Here is a tiny trained network, its code and every weight. The questions are about switching its units off for an input and a target symbol, where a switched-off unit gives its printed mean instead of its output.

import numpy as np


def w(rows, s, z=0):
    codes = np.array(rows[::2]) - 128.0
    scale = np.full(codes.shape[1], s)
    scale[-1] = z or s
    return codes * scale


def norm(h):
    return h / np.sqrt((h * h).mean(-1, keepdims=True) + 1e-5)


def f(y):
    return y / 2 * (1 + np.tanh(0.7978845608 * (y + 0.044715 * y**3)))


def softmax(a):
    e = np.exp(a - a.max(-1, keepdims=True))
    return e / e.sum(-1, keepdims=True)


def log_softmax(a):
    a = a - a.max(-1, keepdims=True)
    return a - np.log(np.exp(a).sum(-1, keepdims=True))


def net(x, mask):
    ids = ['αβγδεζηθλξπστφψω'.index(c) for c in x.split()]
    T = len(ids)
    res = E[ids] + P[:T]
    u = 0
    for l in range(2):
        r = norm(res)
        for j in range(2):
            rows = slice(2 * j, 2 * j + 2)
            q, k, v = (r @ M[l][rows].T for M in (Q, K, V))
            z = softmax(np.where(np.tri(T) > 0, q @ k.T / 2**0.5, -1e9)) @ v
            o = O[l][rows]
            res = res + np.where(mask[u + j], z, o[:, -1]) @ o[:, :-1]
        u += 2
        y = f(norm(res) @ A[l][:, :-1].T + A[l][:, -1])
        res = res + np.where(mask[u : u + 4], y, B[l][:, -1]) @ B[l][:, :-1]
        u += 4
    return log_softmax(norm(res)[-1] @ U[:, :-1].T + U[:, -1])


Q, K, V, O, A, B = {}, {}, {}, {}, {}, {}
E = w([
[92,31,162],'α',
[4,138,150],'β',
[34,137,109],'γ',
[9,172,162],'δ',
[154,105,121],'ε',
[129,100,176],'ζ',
[231,109,39],'η',
[126,226,46],'θ',
[158,106,120],'λ',
[152,90,208],'ξ',
[81,153,75],'π',
[161,119,132],'σ',
[102,123,61],'τ',
[136,95,181],'φ',
[177,104,89],'ψ',
[217,110,89],'ω',
],0.018)
P = w([
[179,213,3],'0',
[177,210,2],'1',
[176,204,10],'2',
[174,201,11],'3',
[173,196,19],'4',
[172,194,22],'5',
[164,189,33],'6',
],0.0044)
Q[0] = w([
[103,102,229],'0.h0',
[33,88,139],'0.h0',
[173,67,143],'0.h1',
[6,169,120],'0.h1',
],0.014)
K[0] = w([
[95,94,216],'0.h0',
[66,57,130],'0.h0',
[117,70,145],'0.h1',
[129,252,153],'0.h1',
],0.016)
V[0] = w([
[92,153,249],'0.h0',
[88,24,139],'0.h0',
[27,151,72],'0.h1',
[201,254,184],'0.h1',
],0.0069)
O[0] = w([
[121,254,50,4],'0.h0',
[250,139,6,108],'0.h0',
[147,123,161,125],'0.h1',
[209,149,165,59],'0.h1',
],0.0075,0.0042)
A[0] = w([
[209,147,54,137],'0.n0',
[172,115,156,134],'0.n1',
[150,186,113,87],'0.n2',
[193,8,68,255],'0.n3',
],0.013,0.0037)
B[0] = w([
[123,218,124,176],'0.n0',
[195,254,139,139],'0.n1',
[79,145,105,135],'0.n2',
[145,170,88,255],'0.n3',
],0.0093,0.014)
Q[1] = w([
[89,151,117],'1.h0',
[160,133,203],'1.h0',
[132,111,121],'1.h1',
[190,248,27],'1.h1',
],0.016)
K[1] = w([
[102,185,81],'1.h0',
[179,123,198],'1.h0',
[250,62,109],'1.h1',
[132,133,72],'1.h1',
],0.017)
V[1] = w([
[108,108,133],'1.h0',
[178,81,212],'1.h0',
[158,12,205],'1.h1',
[42,149,255],'1.h1',
],0.005)
O[1] = w([
[106,167,131,115],'1.h0',
[119,255,146,31],'1.h0',
[181,198,117,2],'1.h1',
[146,156,150,12],'1.h1',
],0.0069,0.005)
A[1] = w([
[118,85,50,197],'1.n0',
[253,118,142,179],'1.n1',
[165,145,96,135],'1.n2',
[80,136,153,1],'1.n3',
],0.012,0.0031)
B[1] = w([
[155,79,98,253],'1.n0',
[95,99,252,193],'1.n1',
[110,145,99,174],'1.n2',
[188,173,189,121],'1.n3',
],0.014,0.0078)
U = w([
[137,70,40,219],'α',
[72,48,116,87],'β',
[134,82,186,231],'γ',
[134,202,76,80],'δ',
[40,109,140,130],'ε',
[229,40,156,30],'ζ',
[113,193,68,111],'η',
[63,163,57,9],'θ',
[142,228,165,180],'λ',
[34,170,176,114],'ξ',
[216,162,189,153],'π',
[110,59,103,111],'σ',
[112,115,218,167],'τ',
[130,61,196,68],'φ',
[254,172,79,84],'ψ',
[143,104,89,1],'ω',
],0.019,0.0038)

Each question gives the input, a string of symbols that net reads in full, and the target symbol t.
The units are the heads (2 rows each of Q, K, V and O) and the neurons (one row each of A and B). Each row of codes is followed by its name. A weight is (code - 128) times the scale printed after its matrix; where a second scale follows, it is the last column's (O, A, B and U).
mask holds one flag per unit, layer by layer, with each layer's heads first. A switched-off unit (its flag False) gives its mean, the last column of its rows in O or B, instead of its output. The means were averaged over made-up inputs and are rounded, as every weight is.
A unit's drop is (log p(t) with every unit on - log p(t) with that unit switched off) / (log p(t) with every unit on - log p(t) with every unit switched off).
The circuit of an input: a set's keep is (log p(t) with only the set's units on - log p(t) with every unit switched off) / (log p(t) with every unit on - log p(t) with every unit switched off). Starting from all 12 units, units are removed one at a time, each time the one whose removal leaves the highest keep (on an exact tie, the one counted first), for as long as the keep stays at least 0.8.
units of the circuit, in order: the units of the circuit, biggest drop first
unit that matters most: the unit with the biggest drop
top k neurons: the k neurons with the biggest drops, biggest first
k most important neurons of layer l: the k neurons of layer l with the biggest drops, biggest first
which heads matter: for each layer, one digit per head in row order, 1 if its drop is at least 0.15 and else 0, layers parted by /
drop when u is switched off: that unit's drop, to one decimal
input λ α η ψ ξ, target α: units of the circuit, in order : [0.h0; 0.h1]
input α ψ λ η η γ, target α: top 2 neurons : [1.n1; 1.n0]
input ξ α π η θ, target α: which heads matter : 10 / 11
input ε θ ψ ω, target π: top 2 neurons : [1.n1; 0.n1]
input λ σ ψ, target ζ: units of the circuit, in order : [0.h0; 1.n1; 0.n3; 0.h1]
input θ η ε α η ψ δ, target α: units of the circuit, in order : [0.h0; 1.n1; 0.n0]
input γ π η α δ, target α: units of the circuit, in order : [0.h0; 0.n0; 1.h0]
input ω β ω ζ ψ σ, target τ: units of the circuit, in order : [0.h0; 1.n1]
input σ α ζ, target α: unit that matters most : 0.h1
input ω ζ ζ γ λ ω, target π: 2 most important neurons of layer 1 : [1.n1; 1.n0]
input α θ ζ ξ ζ σ γ, target α: 2 most important neurons of layer 1 : [1.n1; 1.n0]
input ψ η φ η ψ, target ζ: units of the circuit, in order : [0.h0; 1.n1; 0.n3]
input ξ ξ σ, target τ: drop when 1.n1 is switched off : 0.3
input ψ α γ β, target α: drop when 1.n1 is switched off : 0.3
input η ε τ α, target α: drop when 0.h0 is switched off : 0.3
input η θ τ α ζ, target α: drop when 1.h0 is switched off : 0.0
